Rows lie near named flat spaces through zero. A row that begins with a name and a colon came from that space; any other row is followed by the name of its block's space that it lies nearest.
fop-vemi: [-17 -26  59 -14   5   5 -24  -3 -29 -10  34 -59 -12  22  66  48  45  28
 -23  22 -27  25   0   2 -12   6   1 -12 -36  -3  -5   6]
zifik-pinik: [ 10  26 -47  12 -27 -14  -3   7  17   6  -2  40 -21  18 -47 -11 -13   5
  16  -7  13   7   0  14  -4  -8   2  19  21  -6 -25 -10]
fop-vemi: [  0 -10  16  -7  37  25  -1 -13 -16 -17  16 -33  36 -43  10  -5 -25 -13
   1  31 -11 -21  -9   9   9  10  -2  -8 -20  14  13  -1]
zifik-pinik: [ -2  16  27   2  16 -50  -7  30  -8  29   7  37  25 -42  13 -35   3 -14
   4  29 -38 -20  44 -37  23  32  40  -1 -10   4  32  36]
vibuz-siv: [ 16 -16   5  14 -17  33   9 -17   8 -32   1  -9  -3  23  10  57   5   0
 -34  -5   8  15 -23  18  -9  -8 -19  14   6  -9 -26  28]
zifik-pinik: [  7  14 -34   7 -12 -10   3   8  10   8 -13  40  -3   1 -34 -18 -20  -7
   9  -4   8  -2   2  -2   0 -12   5  12  17   2  -8  -4]
fop-vemi: [-31  20 -25  -8 -14 -46 -10  17  14  28 -23  38 -45  45 -12 -15  11  24
   5 -28  15   6  17 -25 -11  -7  20 -11  54 -15  -3 -34]
sadu-nez: [ 25 -43  13   6 -23  25  32   4  -6  28 -46  -3   8  -6   8 -36  29 -23
  -3 -51  12  19   1 -22  -3 -52 -33   5 -56  15  30  19]
vibuz-siv: [  6 -12   4  11   2  34  -3 -21  -4  -8  13 -41 -13   1  -5   5   6  19
 -10  -1  12   7  -8  31 -10 -11 -18  10 -20  -5  -8  -3]
vibuz-siv: [ 27  23 -27  20 -24 -13 -15  16   1  -3  25  45   4  -7 -35   4 -17  -3
   6  38 -21   9   8  17   2   1  15  35 -12   2 -32  30]
zifik-pinik: [-31 -36  34 -13  30  -4 -22  18 -37   7 -14  13  15  -2  46  12 -11   6
 -52  42 -37   1  15 -48 -16 -42  31  -7   2  16  11  15]
fop-vemi: [ 28  11 -54  10 -36   9  13   5  18 -21 -14  55   5  19 -42  21 -31 -23
   7  -5  12  11 -26  11  -3 -22 -12  23  21   5 -38   7]
sadu-nez: [ -8  -3   9   3  -2 -10   3   3   7   3 -13  13  -9  14  12  12   9   3
 -21 -11   2   0   7 -16  -2   1   7  -2  23  -9   4  12]
vibuz-siv: [ 20  23 -14  -3 -67 -44  10  25  22   6  -3  40 -26  54   1  28  45  -9
  34 -41   2  36  -5  -7   5  18  -9   2   0 -10 -24   6]
sadu-nez: [ 17 -11  22  25 -11   8 -11   2 -11  17  17 -13 -13 -10   2  -9  27  19
 -21  12 -14  15  24  12  -5 -11   1  26 -45  -6   1  38]
sadu-nez: [ 15 -16  23  15  -2  18   0  -7 -12  22   9 -39  -6 -22   1 -34  29  12
   1  -7  -1   9  17  16  -1 -11 -14  12 -60   0  18  15]
fop-vemi: [ 25  12 -45  27   2  31   9 -17  15  -7  -2  16   8 -29 -63 -27 -43  -6
   1   7  21 -16  -5  34   1 -13 -10  30   6   0 -12   6]
sadu-nez: [  4 -15   2 -13   5  24   4  -8 -14  -6   3 -33  13 -10   5  -9  -2  -8
  20  -2   2   5 -18  11  -1 -14 -21  -9 -34  16   4 -22]
vibuz-siv: [ 15  19 -37 -12 -37 -17  -4  16   1   4   9  19  -8  20 -27 -10   2  -8
  53  -7   1  23 -15  13   0  -8 -12   4 -22  12 -24 -30]
fop-vemi: [ 10   2  15  -6   4 -19  28  11   9  17 -24  16  30 -32  10 -34   8 -37
  22 -27  -1 -18  11 -31  25  23  -1 -16 -10   8  40  15]
zifik-pinik: [-29  43   2  11  -2 -25 -29 -22  23   4  47 -49 -75  43 -10  18  39  70
   5 -11  24   3  17  47  -8  58  10  -3  40 -48 -20 -32]
sadu-nez: [  8  -1 -14   5 -18  -9   9  13   8   1 -21  43   3  11  -7   7  -6 -14
  -9  -8  -1   6  -1 -18  -1 -15   4   9  15   2  -7  16]
zifik-pinik: [  8 -11  31  -5   8 -10   2  16 -16   6   3   7  32 -29  28  -6   6 -22
  -1  20 -30  -3  12 -24  13   7  11  -4 -33  14  20  29]
sadu-nez: [ 13 -18  27  28 -21   0 -10   9  -7  12   3  13 -18  12  16  20  30  19
 -49  10 -19  23  25  -7 -12 -20  10  29 -22 -12  -8  57]
fop-vemi: [ 42   7 -11  41  -5  19  32 -12  24  23 -15   7  12 -54 -49 -62  -1 -18
   7 -29  23 -21  22  19  20   9 -16  28 -28  -7  29  40]
fop-vemi: [ -6  13 -53 -11 -30 -10 -10  12   8 -22  -9  53 -16  54 -24  42 -29   0
   2   5   6  20 -29   0 -18 -28   3   7  49   3 -50 -26]
vibuz-siv: [-16 -10  17   2  42  10  -4  -8  -9   2  -5 -10  18 -33   8 -17 -22   1
 -26  22  -6 -27  13 -12   2   0  16  -6  12   2  23   6]
vibuz-siv: [-22 -30  19 -20  41  16  24  -3   1 -38 -46  31  53  -9  46  50 -45 -43
 -54   9  -7 -32 -23 -56   5  -6  13 -27  67  13  16  20]
zifik-pinik: [ -8 -16  -8  -6  32  15  24  -4   3   6 -45  19  32 -32  -7 -35 -37 -29
 -11 -14  13 -31  -2 -31   6 -21   0 -13  25  14  33  -5]
zifik-pinik: [-34 -29  35 -13  47  25   3 -22 -11  -6 -16 -47   5  -7  39   6  -2  10
 -35  -5   9 -20  -3 -15  -7  -5   0 -28  21  -2  28 -15]
vibuz-siv: [  7  19 -42 -11  -9  -4 -18   9 -15  16  22  -5  -3 -12 -45 -52 -18   5
  62  17  -1   9  -5  28  -2 -18  -8   6 -42  20 -13 -50]
sadu-nez: [  7  -8  17  23 -17  -8 -11  10  -2   6   4  23 -16  15  11  25  19  16
 -44  13 -17  16  21  -8  -9 -10  16  25  -1 -13 -12  48]
[ 23  -1  28  11 -23 -25  33  14  17  34 -26  15   6 -15  14 -34  47 -25
  14 -52   3   0  27 -29  23  23  -8  -4 -28  -6  42  38] => fop-vemi
[ 26  -7   9  24 -16  14 -22   5 -20   3  36  -9  -3 -13  -9   2  10  16
 -12  41 -26  23  13  28  -8 -17   2  37 -60   3 -21  36] => sadu-nez
[ 10  -3   7 -15   1  -7  19  10   0  -8 -13  16  37 -17  16   2  -7 -39
  17  -5 -10  -8 -11 -23  17  12  -4 -15  -7  16  15   8] => fop-vemi
[ 34  -9  -8   8 -30  23  10   0   2 -28   6  12  16   9  -2  42  -3 -20
  -4   6  -6  20 -26  15  -1 -11 -20  19 -22   8 -29  29] => fop-vemi
[  8   5 -12  -1   4   1  25  -5  11  27 -23 -10   6 -27 -24 -64   4 -16
  38 -42  25 -15   6  -1  14   4 -18 -11 -16   5  35 -22] => sadu-nez
[ 45 -17  -1  34 -34   9  21  12   0  47 -25  19  -1 -29 -31 -68  28 -13
   5 -33   4  16  30  -3   5 -38 -19  34 -71   6  25  43] => sadu-nez
[ 12  -5 -12   1 -15  15   5  -3   3 -21   0   9   6  14  -3  31  -9  -9
  -4   2   1  11 -21   9  -5 -10 -11   8   3   4 -22   6] => vibuz-siv
[-16 -11 -19  -1  -5  13 -15  -4  -6  -7  -7   4 -25  35  -6  21 -10  23
 -23   4   8  15 -11   4 -25 -38   0   6  23  -2 -25 -19] => zifik-pinik
[ -3 -10  10   9  22  20  -3 -12  -5  -7   3 -13   8 -18   2   2 -14   5
 -26  18  -2 -12   4   5  -3  -4   5   6   3  -2   4  13] => vibuz-siv
[ 14 -14   4   9 -10   4  26   2   7  31 -34   2  -1 -14  -8 -48  21 -13
   8 -47  18   0  14 -15   6 -17 -17   0 -24   2  33   8] => sadu-nez
[-33   6 -10 -25  13 -19 -18   8  -8  -6  -1   9  -8  25  11  15 -15  10
   3  14  -5  -1  -8 -16 -10  -5  16 -20  37   4 -10 -38] => fop-vemi
[ 26 -15 -34  -1 -19  34  25  -5   5 -15 -27  17  20   1 -25  -1 -24 -32
  12 -20  18   8 -33   6  -3 -38 -31   8 -10  18 -12  -6] => zifik-pinik
[ -4  31   0   7  20 -15  17 -16  29  12   1 -18  -4 -27 -19 -38   4   0
  25 -29  26 -35  16  11  23  58   1 -15  26 -20  31 -11] => zifik-pinik
[ -3   3 -20 -10  16   4  -7   4 -12  -3   2  11  21 -21 -17 -20 -35 -11
  15  26  -8 -10  -7   0   1 -14   6  -1  -3  18  -2 -18] => vibuz-siv
[-24 -16   9 -38  27  22   9 -18  -9 -22  -7 -51  15   7  30  13  -8 -10
  21 -15  14  -8 -37  -1  -1   2 -22 -42   7  14  11 -55] => sadu-nez
[-10  14 -32   6  -8 -27 -18  21   0  17 -10  57 -15  13 -28 -14 -22  10
 -11  18  -8   2  17 -16 -11 -26  27  16  30   0 -15  -1] => zifik-pinik
[-45  37 -25 -35  33 -33  12  -8  31 -19 -19  14   2  16   0  10 -33 -11
  25 -23  29 -42 -18 -20  14  53  15 -49 106 -11  10 -61] => sadu-nez
[ -5 -49  17 -16  31  59  30 -27 -10 -23 -37 -42  34 -16  29   8 -18 -26
 -20 -23  19 -13 -35 -11  -4 -33 -33 -23  -5  18  25 -13] => zifik-pinik
[  0  -9 -21   0 -23   9 -16   6 -10  -9   2  16 -18  37  -7  28  -5  14
 -13  12  -4  28 -14   7 -23 -41  -3  16   0   4 -36  -6] => zifik-pinik
[-16  22  23  -4   2 -71   4  34  13  32 -19  58   3  -6  22 -18  19 -13
  -2  -9 -20 -17  43 -58  21  40  42 -16  36 -10  33  27] => vibuz-siv

Rows lie near named flat spaces through zero. A row that begins with a name and a colon came from that space; any other row is followed by the name of its block's space that it lies nearest.
fudo-maluk: [  9  21  16  42  12 -20   8 -29  34  -3  13   9 -10  11 -20  -9  27  23
  20  36 -13  16   3  32  17  10  -3 -65  -3   1   9  -2]
rire-nafo: [  9   9  12  -9  -8  -9 -24 -31   6 -30   1  71   1  -4 -16  18  42  27
  18  30  -1  17  24   4  18   0 -26 -41   9 -22   5  26]
rire-nafo: [-20 -12  29  20  -2 -12  37 -21 -11  30  -5  17 -10   6   9   5  10 -31
  23   3 -32  -2 -18 -33   2  -7   3 -10 -21 -10  25 -38]
rire-nafo: [-28   1   7  21  25 -11  38  11  -8  31   8 -40   5  31   7   4 -36 -19
   4 -11   4  -1  -5 -22   3 -22  11   6 -20  23   7 -27]
kovi-zaga: [ 15   7 -14  26  11   2 -14  -7  18 -11   1  -5   0  -3 -23 -11  17  24
   3  18 -10  14 -12  35 -12   9  21 -34  -2   1  -8   7]
zefo-tupo: [ -9  10  13 -15 -43 -26   7  16   3   4   0   4   0 -10  22  -4 -15  -9
   2 -15  11 -26  31 -11  18  42  -4  22  12  25  12  -5]
zefo-tupo: [-14  14  18  -8 -32 -32  18  23  11  15   6 -27  -2  -7  24 -13 -34 -13
  -9 -23  14 -31  36  -5  28  43  -7  37  13  36  10 -13]
rire-nafo: [ 45  -3 -15   5 -86   5 -18  22  22  -1 -21 -16 -26 -61  22 -51  32  -8
   1 -10 -30 -42 -33  44 -38  99  44   7  21  10   6 -11]
zefo-tupo: [-15   3 -61 -30  55  20 -49  34 -28 -41   3 -10  53  31 -35  37 -45  48
 -24 -11  55  34  26   0 -17 -56  18  19  -2  18 -45  53]
rire-nafo: [ -1  37  39  42   7 -32  46 -20  41  19  31 -23 -26  43  12  -9   3   0
  28  31  16  -3  15  14  44   1 -35 -69  -2  22  25 -14]
rire-nafo: [ -1  23  15  43 -29 -30  39  10  27  27  11 -40 -18  16  19 -25  -6 -11
  25   7  -2 -22  -7  14   5  43  20 -39  -6  41  23 -31]
fudo-maluk: [  2 -28 -17 -29  26  22 -41  -4 -16 -19 -17  17  18 -41 -29   4  -1  11
 -41 -16 -20  16   5   7 -10 -12   3  62   8 -33 -27  17]
zefo-tupo: [ 48 -21 -22  -9  -1  59 -23 -10  -2 -10 -12  -4 -26 -23   5 -17  43  -8
  -8   9 -17   3 -63  24 -42 -16  -2 -10   6 -47 -12  12]
zefo-tupo: [  7  -6   8  15  40  14   5 -23  10   5   6 -10  -9   3 -15  -4  10   1
 -10  13 -14  18 -16  14   5 -31 -16 -10  -5 -25  -6  -2]
kovi-zaga: [ 16  -4   8 -14 -24  11   0  -3   2   1  -2   5 -17 -13  19  -9  15 -14
  -1  -2  -2 -14  -9   0   0  11 -16   6  10 -13   6   0]
kovi-zaga: [-49 -27 -11   2  53  -3   9   9 -40  18 -12  -8  38  10 -25  25 -44 -10
 -16 -27 -16  21   1 -41 -13 -44  34  53 -30   3 -11 -21]
kovi-zaga: [-26  -3 -16   2  41  -4  -7   6 -18  -5   0   0  30  19 -25  22 -26  16
  -6  -5   9  23  13 -13  -3 -34  16   9 -14   9 -13   6]
kovi-zaga: [ 19  11  -2  14 -13  -3  -8  -5  21  -9   3   0 -10  -6  -4 -14  20  14
   8  16  -3  -1  -5  28  -2  23   4 -31   7   2   1   6]
kovi-zaga: [-12 -15  -1  -3  18   8   7   1 -15  11  -5  -7   6  -1  -2   5 -12 -13
  -9 -12 -10   4 -10 -17  -7 -19   6  25 -10  -8  -3 -11]
zefo-tupo: [-16  14  19 -11 -51 -38  15  20   5  11   1  -1   0  -9  26  -6 -22 -13
   5 -19  11 -32  38 -15  24  52  -1  25  11  36  17 -13]
kovi-zaga: [ 10  25  18 -57 -58  -9  -6  11   0 -22  13  36 -12  11  47  17   2  -4
  11  -2  59 -29  49 -23  39  15 -65  -1  33   9  13  34]
zefo-tupo: [ -8   6  18 -36 -11 -17 -26 -21  -6 -32   0  78  13  -9 -10  30  18  21
   4  11  12  11  53 -17  34  -2 -40   1  15 -18   2  30]
fudo-maluk: [-12   5  34   1  28 -26   0 -30  20  -3  10  22   2 -13 -22   3   0  12
 -18   8 -13  14  44   9  48  -2 -38  15   9 -15   0   3]
fudo-maluk: [ 10  -8  13 -20 -26  15   8  -5  -9   5  -4  16 -19  -6  27   1  17 -25
   7  -3   0 -15 -14 -20  -1  -3 -23   5   5 -19  12  -4]
fudo-maluk: [-25  -9  15 -14 -18 -12  29  23 -16  30  -3 -27   0  -2  30  -2 -39 -38
  -9 -35   2 -27   9 -36   8  11   1  56  -3  19  11 -28]
zefo-tupo: [-21   6  24  33 -18 -34  34  -9   4  25   0   8  -4   9   6  -2   3 -14
  30   6 -22  -8   0 -17   7  24  19 -26 -17  19  27 -35]
rire-nafo: [  8 -10 -11 -15 -14   9 -23   0  -9 -14 -12  24   5 -22  -6   2  14   6
  -4  -3  -8   1  -2   2 -13  11   9  12   6 -12  -6  10]
rire-nafo: [ -2   1  24  28 -49 -28  19 -19   5  14 -11  42 -13 -13   8  -7  39 -13
  41  16 -39 -12 -12 -10  -6  47  23 -41 -11   3  33 -31]
fudo-maluk: [ 14  -1 -36  34   1  12 -11  12   3  -2  -9 -24   5   0 -18 -15  11  16
  11   9 -16   8 -41  29 -46  14  59 -34 -14  13  -8  -5]
fudo-maluk: [ 33  -9 -30  -6  -5  38 -32  -6  -7 -25 -11  22  -5  -9  -8   1  40  14
   8  17  -4  12 -39  18 -38 -11  12 -32   2 -27 -11  23]
kovi-zaga: [-25  -9  19  35  24 -14  43  -3   1  41   2 -39  -4   9   0 -11 -23 -27
  -1 -10 -28  -2 -16 -13   3  -6  17  14 -22  10  12 -44]
fudo-maluk: [ 22 -13  12 -12 -43  24  14  -8 -10  13 -10  16 -32 -11  37  -8  34 -37
  19   1 -13 -22 -41 -19 -18   7 -13  -9   2 -25  20 -14]
[ -1  13 -30   4  -9  -6  -9  38   4  -5   2 -43  15   6   0 -10 -32  15
  -8 -15  23  -9   7  18 -15  23  34   9   3  41 -13   7] => rire-nafo
[-14  -3 -12  15  15 -10  -1  14   0   7  -4 -27  16  -5 -16  -7 -25   6
 -13 -13 -10   3   3   8  -8  10  33  22  -8  19  -9 -11] => fudo-maluk
[-12   6 -25 -10  -1  -4  -9  31 -11  -7   0 -20  21  12   0   7 -32  10
  -6 -16  26  -3  14  -5 -10   2  22  17   0  30 -11  10] => zefo-tupo
[ 47   3  24 -30 -27  40  12 -13  16   2  13 -10 -54  -2  50 -17  33 -32
  -3   9  20 -25 -26   6  14 -12 -74 -10  27 -38  10  12] => kovi-zaga
[  8  -9  -2  -5 -35  -3 -12   2  -2  -2 -15  18  -2 -32   3 -10  16  -5
   1  -7 -22 -12  -5   3 -14  38  19  14   5  -4   4  -6] => kovi-zaga
[ 44 -15 -30   8   2  43 -42 -22   2 -29 -16  31 -10 -25 -24  -8  61  22
   7  28 -28  22 -52  37 -46  -5  21 -43   0 -43 -14  22] => fudo-maluk
[  3  18  30   5 -19 -14  26 -15  13   8  14  13 -22  22  24   3  15 -11
  25  17  13 -10   8 -10  26   1 -36 -40   3   2  23  -5] => fudo-maluk
[ 36 -12  -7 -16  -9  37 -12   0   8  -3  -4 -20 -25 -25  14 -22  18 -12
 -20  -4  -6 -11 -32  22 -15   2 -16  17  16 -28  -9   8] => zefo-tupo
[-35  14  -1  10  -3 -38  14  21  -7   7   4  -7  25  22  -3  13 -37   7
  11 -11  17  -3  34 -19  11  12  23   3 -11  45   6 -10] => zefo-tupo
[ 30  -8  33  19  24  22  30 -20  39  33  12 -69 -48 -22  14 -48   5 -32
 -36  -2 -28 -14 -33  38  19  -1 -39  25  12 -30   0 -25] => zefo-tupo
[ 17   0  10 -26  39  19 -11  -3  23  -6  16 -43 -13 -15  -2 -16 -21   3
 -56 -12  17   0  22  31  35 -21 -57  54  28 -22 -24  22] => zefo-tupo
[-29  17  13  25  11 -33  23  -9  -1   7  10  18  13  37  -8  21  -8   9
  30  16   8  12  21 -20  17 -11   5 -42 -18  23  16 -10] => rire-nafo
[ 39 -23   0  20  49  55  -4 -42  11   2  -1  -8 -31 -10 -17 -16  50  -6
 -10  28 -37  26 -67  31 -23 -49 -19 -29  -6 -66 -10   0] => zefo-tupo
[ 28   2 -60   1  34  28 -75  -4   3 -60  -8  31  30  -8 -59  11  31  71
  -7  29   6  45  -6  52 -37 -16  33 -42   4 -16 -40  57] => kovi-zaga
[ 13  27  -4  27 -66 -37  -9   7  24 -13  -4  25  -2 -11   1 -16  28  24
  38  20  -6 -16  11  27  -8  79  39 -58   6  37  18  -1] => rire-nafo
[ -3  -4   5  -1 -45   3  37  24 -15  31  -5 -26 -18  11  47  -9 -10 -45
  21 -19   4 -35 -30 -32 -18  16  13   6  -8  19  23 -31] => fudo-maluk
[-44  21 -11  31  -7 -66  -7  18   1  -8  -3  19  48   7 -36  13 -29  40
  19  -1  -2  10  54   0   7  46  62 -14 -15  61   3  -7] => kovi-zaga
[ 27  -6 -15 -35  -4  35 -31  -3  -7 -27  -2  22  -6  -8   5   8  22   8
  -9   5  18   5  -9   6  -9 -21 -27   1  16 -30 -14  34] => kovi-zaga
